In the rows, zero is written as 128.
Here are made-up nodes, facts about them, and rows of numbers that follow some of those facts. Name the node behind each unnamed row.

Named rows:
[113 156 112 108 126 177 169 142 106 126 173 91 154 55 177 151 158 167 74 115 58 197 88 161 104 143 146] : klesker
[109 152 135 153 99 122 156 78 85 128 101 163 136 132 80 106 102 76 157 110 59 191 155 113 124 147 178] : niklen
[103 112 116 105 93 175 192 162 76 117 172 86 153 105 186 179 160 117 101 126 70 203 90 158 85 103 182] : tutrek
[103 164 113 150 156 158 193 95 81 157 119 139 147 81 155 174 85 173 87 132 65 193 94 150 93 170 146] : gromes
[142 84 141 169 58 94 204 175 141 71 83 162 60 137 164 107 85 138 116 112 72 101 186 128 160 95 116] : zegru
[106 114 138 174 151 171 196 154 67 153 154 123 160 90 179 178 91 157 121 137 111 205 113 158 95 154 176] : nibris
[113 93 105 113 135 177 190 119 162 131 126 130 151 147 109 107 113 118 135 103 153 116 150 69 113 155 87] : grebrak
[118 109 103 153 105 159 105 161 162 138 164 90 76 141 92 173 100 134 105 178 119 140 177 81 106 138 113] : mastis
[148 141 137 151 131 148 106 121 144 156 107 149 119 142 142 142 121 130 60 133 111 132 156 73 155 131 100] : klupos
[119 85 108 124 107 173 169 135 147 146 114 117 122 148 145 122 114 91 140 143 141 144 162 68 104 153 93] : driklatel
[132 92 122 129 107 151 140 143 148 148 128 94 140 145 126 151 119 106 105 170 129 132 151 74 123 123 100] : zuso
[119 96 145 102 89 152 137 139 150 98 130 84 138 144 129 145 154 110 73 179 88 133 144 70 118 83 152] : stiplos
[150 99 164 161 146 130 142 150 156 129 129 127 151 143 104 148 109 123 126 170 139 141 153 73 148 121 130] : divuvo
[112 91 115 123 139 155 181 103 161 123 132 125 140 150 97 132 107 144 99 120 142 124 143 86 137 123 94] : rustolal
[120 170 103 152 100 156 97 172 157 151 161 75 67 130 92 174 89 155 77 168 103 128 172 88 111 159 108] : pibra
[145 89 123 113 87 140 150 140 146 150 143 100 140 144 140 157 140 98 121 168 130 108 126 65 125 125 111] : stogre
[107 91 116 88 119 160 170 137 167 103 151 72 151 150 95 135 147 136 89 127 98 104 112 80 135 89 140] : drizir
[185 82 135 170 57 151 193 180 151 64 91 120 74 128 173 130 101 100 140 121 61 96 182 133 169 96 125] : tugru
[120 142 159 97 89 147 140 150 153 130 118 78 148 144 154 131 135 121 65 160 77 115 135 67 123 97 149] : rufer
[99 88 112 134 147 173 181 139 164 129 101 83 126 141 126 128 113 112 126 118 151 104 123 76 131 169 84] : vapok

How the nodes are related:
betrul ξ [brutes trastis kozem postar siflom]
brastan ξ [nevem stogre zuso]
bribradrom ξ [kistun divuvo mifun postar klupos]
dazan ξ [niklen napli kistun brevukler pliden nibris nuri gunum]
drizir ξ [nevem rufer treplos griflos stetok stiplos]
druklom ξ [tridre zegru drepom]
feles ξ [begul pude divuvo nibris]
flibok ξ [gredrus tutrek rufer trazur]
gistu ξ [trustom vaklepir zuso gogros]
grebrak ξ [brevukler driklatel vesitil]
greliplum ξ [dosu kistun divuvo drepom]
gritrol ξ [trustom tuklis fluplo]
kistol ξ [mastis dosu vaklepir brutes]
klesker ξ [gredrus nevem]
klopo ξ [niklen treplos kistun]
klotron ξ [mepokel fluplo]
kufor ξ [litiflos pude stogre]
lufam ξ [skuflos kozem zegru fluplo]
moste ξ [divuvo rumadul]
muto ξ [gogros gunum tikis]
ratris ξ [tugru zuso gunum klupos]
rustolal ξ [kistun brevukler zegru tikis]
surum ξ [lumetrek zuso gunum]
tidru ξ [grefar tuvegal pude fluplo]
treplaskem ξ [gredrus trustom tugru mepokel stogre viflok]
vapok ξ [trustom tutel driklatel]
zilor ξ [mastis pibra brutes]
π daplem <- druklom griflos klesker kufor lufam vezaste
π klesker <- druklom gromes kistun tutrek
π druklom <- gistu
π trazur <- gogros lufam
π nibris <- gredrus gromes
π zegru <- grefar
π litiflos <- greliplum
π kozem <- griflos
π vezaste <- kistun niklen tikis trazur
π kistun <- kufor
π tikis <- kufor mepokel
π tutrek <- mepokel nibris
π flibok <- moste
π greliplum <- niklen
π zilor <- postar
π drepom <- postar
π gunum <- postar
π tugru <- zegru
[begul daplem divuvo druklom feles flibok gogros grebrak gredrus grefar gritrol kistun klopo klotron kozem kufor lufam mastis mifun moste muto nevem nibris niklen nuri pliden postar pude ratris rufer rustolal surum tidru trazur treplaskem treplos tridre tuklis tutel vaklepir zilor] ω a
[betrul griflos gromes gunum klesker klupos mepokel vapok vezaste zegru zuso] ω c
[brastan brevukler bribradrom brutes dazan dosu drepom driklatel drizir fluplo gistu greliplum kistol litiflos lumetrek napli pibra rumadul siflom skuflos stetok stiplos stogre tikis trastis trustom tugru tutrek tuvegal vesitil viflok] ω b
{begul brutes gistu griflos klopo klotron niklen rustolal vapok} μ 927
{betrul divuvo druklom gromes klupos nevem rumadul trazur} μ 673
{brastan bribradrom daplem dosu drepom feles fluplo grebrak gritrol gunum kistun klesker kozem litiflos lufam lumetrek mepokel moste napli nuri pliden postar rufer skuflos stogre tidru treplaskem treplos trustom tugru tutel vezaste} μ 66
{brevukler drizir gogros gredrus greliplum kufor mifun muto nibris ratris stetok stiplos surum trastis tridre tutrek vaklepir zegru zilor} μ 276
{dazan driklatel pibra siflom tikis tuklis tuvegal} μ 300
{flibok grefar kistol mastis pude vesitil viflok zuso} μ 185
{begul betrul dazan drepom driklatel drizir kistol mifun moste nevem siflom stogre tidru tutrek vezaste} Θ 41
{brastan brevukler feles grefar greliplum klesker klupos lumetrek trastis treplaskem tridre vesitil} Θ 377
{bribradrom flibok gistu gogros gredrus gromes klotron napli pibra postar rufer skuflos tikis zegru} Θ 944
{brutes dosu fluplo grebrak klopo nuri stetok trustom tuklis tutel} Θ 488
{daplem druklom gritrol kistun kozem mastis niklen pliden pude ratris rustolal stiplos surum zuso} Θ 186
{divuvo griflos gunum kufor litiflos lufam mepokel muto nibris rumadul trazur treplos tugru tuvegal vaklepir vapok viflok zilor} Θ 372

Rows to name:
[107 111 161 133 70 133 194 100 85 77 113 80 99 75 89 84 174 159 146 126 60 201 85 70 102 170 176]	griflos
[132 152 135 83 109 144 122 168 174 124 143 77 147 149 158 129 133 176 64 113 132 118 85 70 144 99 102]	flibok
[115 154 124 138 147 137 157 126 162 141 135 105 143 146 102 124 93 157 86 126 134 109 128 85 170 116 94]	bribradrom
[121 76 126 104 120 97 183 124 168 162 154 109 134 134 121 170 138 113 122 125 150 97 100 102 157 118 101]	tidru
[103 153 129 139 71 104 158 82 93 144 101 115 77 97 87 83 111 90 158 108 60 196 97 76 121 182 114]	gogros
[120 98 166 140 117 157 145 147 153 102 115 78 146 149 123 139 141 117 106 159 102 130 155 66 124 113 160]	treplos
[122 125 171 119 60 151 134 129 124 75 148 71 111 91 121 87 172 78 151 110 59 195 89 95 114 155 189]	trazur
[165 84 139 140 115 108 147 134 141 150 145 143 153 137 115 158 113 107 133 171 150 130 144 75 142 109 103]	begul
[115 90 145 138 103 158 146 153 157 135 110 83 133 136 145 155 144 97 125 167 126 113 130 71 133 149 117]	viflok
[133 150 127 148 128 159 112 116 146 155 95 162 109 146 151 106 115 124 63 125 113 153 159 71 134 150 93]	brevukler
[128 136 105 118 69 162 149 115 127 115 174 92 144 88 139 117 133 83 151 108 77 195 82 159 111 154 156]	vezaste
[192 93 168 135 143 174 168 120 70 132 179 70 102 114 153 80 159 101 72 178 163 114 188 115 198 100 99]	gunum
[96 182 132 156 143 146 106 78 152 140 123 166 140 141 87 127 90 79 95 111 66 165 152 175 178 115 161]	greliplum
[115 82 115 107 130 137 180 114 166 151 134 85 127 140 121 156 127 120 99 121 143 102 108 108 143 135 97]	gritrol
[104 118 147 157 133 152 188 87 73 158 106 117 132 69 144 178 142 82 139 139 64 188 90 146 90 180 178]	mepokel
[108 92 139 145 121 111 190 74 77 144 112 119 130 49 88 130 153 106 155 112 58 160 91 144 111 179 153]	kufor
[147 85 180 149 104 91 171 134 156 163 122 83 109 123 162 174 152 100 120 179 153 109 114 82 158 154 107]	tuvegal
[139 146 139 147 125 141 134 134 147 151 108 122 151 151 138 106 90 123 84 152 131 160 167 74 138 133 98]	napli
[109 109 119 128 129 123 199 93 102 102 166 122 95 82 101 129 144 177 135 107 72 201 88 141 94 173 145]	druklom
[127 164 123 148 120 135 99 136 151 149 141 128 58 147 105 169 104 154 65 139 115 154 169 83 133 144 112]	trastis
[135 168 165 139 134 100 175 93 157 137 129 157 67 145 144 158 138 151 55 114 147 185 171 75 137 119 127]	tridre
[116 153 151 140 111 101 166 107 159 158 136 96 62 147 147 164 99 125 75 149 149 146 156 84 130 144 101]	skuflos

The same nodes again, as new rows of numbers:
Named rows:
[152 123 120 137 134 116 134 126 135 131 127 130 145 120 105] : viflok
[141 128 142 132 117 102 135 126 128 132 119 111 116 107 132] : dazan
[143 121 145 139 126 115 113 152 117 123 158 125 122 100 130] : nuri
[134 131 146 139 114 112 127 130 121 135 133 128 124 119 122] : klopo
[139 111 134 146 101 120 113 124 123 123 137 136 142 130 116] : litiflos
[157 123 125 141 120 114 132 150 134 134 145 131 135 107 122] : zuso
[151 113 114 140 116 120 124 121 138 140 135 123 126 118 104] : klupos
[139 106 159 137 107 108 97 89 138 134 149 139 125 113 124] : grefar
[135 126 135 142 129 108 167 105 139 132 118 137 129 130 126] : tidru
[140 126 136 151 123 124 143 131 127 122 159 149 131 122 130] : pude
[140 120 134 141 121 110 135 98 124 124 119 126 126 120 126] : feles
[140 133 153 138 140 123 159 147 124 124 155 133 138 112 132] : skuflos
[134 132 140 136 69 123 115 94 182 157 135 139 115 138 91] : klesker
[140 132 145 136 63 114 137 128 150 157 110 155 123 132 103] : gromes
[130 136 176 135 64 132 141 130 167 151 160 148 100 133 119] : druklom
[139 126 132 142 123 131 146 135 135 137 145 126 117 122 120] : drepom
[160 128 140 123 130 115 146 164 139 138 150 109 121 111 158] : gogros
[151 134 105 121 126 145 150 160 139 144 140 113 131 160 165] : trazur
[140 133 141 133 129 108 142 148 128 134 127 122 129 110 128] : grebrak
[151 119 122 141 131 115 136 126 133 131 141 127 137 113 114] : stogre

Name these rows:
[133 100 158 137 57 136 97 123 122 125 114 119 124 135 133]	greliplum
[151 114 137 134 107 108 92 121 144 145 143 137 133 115 108]	tugru
[144 118 125 144 111 129 129 128 129 126 158 140 121 126 109]	divuvo
[157 125 121 134 108 112 135 121 138 140 109 145 142 133 113]	mepokel
[156 128 120 114 121 132 157 195 126 138 142 98 111 138 187]	tikis
[136 111 192 128 86 117 88 127 140 153 182 142 108 108 141]	zegru
[150 115 125 140 62 99 111 112 132 145 96 158 117 131 98]	nibris
[147 130 134 132 141 105 154 127 134 133 108 122 144 111 122]	vapok
[145 132 136 136 117 121 152 117 137 138 121 126 143 132 120]	zilor
[137 135 149 126 111 124 156 126 162 149 144 123 113 146 132]	lufam
[151 121 118 136 121 122 139 141 144 142 141 125 140 125 105]	vaklepir
[148 125 132 129 77 144 135 172 134 142 164 126 100 140 156]	kistun
[150 132 135 140 92 113 129 135 138 145 116 153 143 125 110]	gredrus
[146 132 129 143 51 117 134 105 161 157 96 161 128 135 76]	tutrek

Now the same nodes, written a new way:
Some nodes and their rows:
[139 150 115 150 129 120 98 110 159 119 144 143 98 97 164 132 62 143] : treplos
[111 143 152 107 121 110 135 92 148 83 123 104 142 130 133 136 95 100] : rustolal
[137 176 109 123 156 78 112 122 161 166 148 126 112 129 181 122 75 137] : viflok
[144 101 141 124 126 164 150 119 110 94 129 89 166 128 78 115 144 82] : bribradrom
[148 146 112 142 116 145 96 117 121 118 100 128 115 129 127 129 102 126] : mifun
[116 117 94 151 136 135 167 124 141 167 144 172 80 94 147 157 157 161] : trazur
[86 125 143 156 118 118 155 154 72 142 110 162 79 102 128 146 150 157] : gogros
[143 99 105 133 144 135 127 123 119 112 106 93 156 153 93 142 142 88] : betrul
[98 141 148 97 115 135 114 122 166 114 121 135 151 123 135 120 88 132] : pliden
[136 153 142 151 119 122 152 102 126 73 111 97 142 111 140 176 106 94] : dazan
[153 184 127 165 110 130 118 115 106 87 109 138 114 112 158 136 84 135] : napli
[102 107 92 102 128 194 187 134 109 194 134 156 125 154 157 139 140 97] : litiflos
[120 92 135 108 139 134 92 124 109 152 113 96 142 141 87 96 116 131] : pibra
[110 143 117 93 122 90 97 147 153 155 114 122 158 138 183 97 100 143] : fluplo
[153 114 120 127 139 119 147 136 126 145 133 101 165 146 116 106 146 96] : klotron
[117 159 135 123 114 92 119 138 130 133 116 113 127 139 155 119 77 136] : driklatel
[105 89 117 152 109 146 197 123 168 145 183 132 134 104 62 140 227 149] : klesker
[134 161 118 142 136 105 87 120 106 129 97 126 127 133 167 115 96 133] : skuflos
[118 168 138 162 100 137 111 141 113 130 123 121 116 150 128 114 109 110] : vesitil
[110 146 128 119 125 116 121 151 147 149 123 130 118 144 132 109 76 144] : zuso

Rows to name:
[122 100 145 138 159 90 141 115 96 135 109 136 92 90 155 185 194 103]	lufam
[158 114 100 158 126 117 160 118 171 107 135 79 124 120 127 162 97 102]	drizir
[110 90 157 157 130 91 184 121 99 122 128 127 118 89 79 162 188 127]	gistu

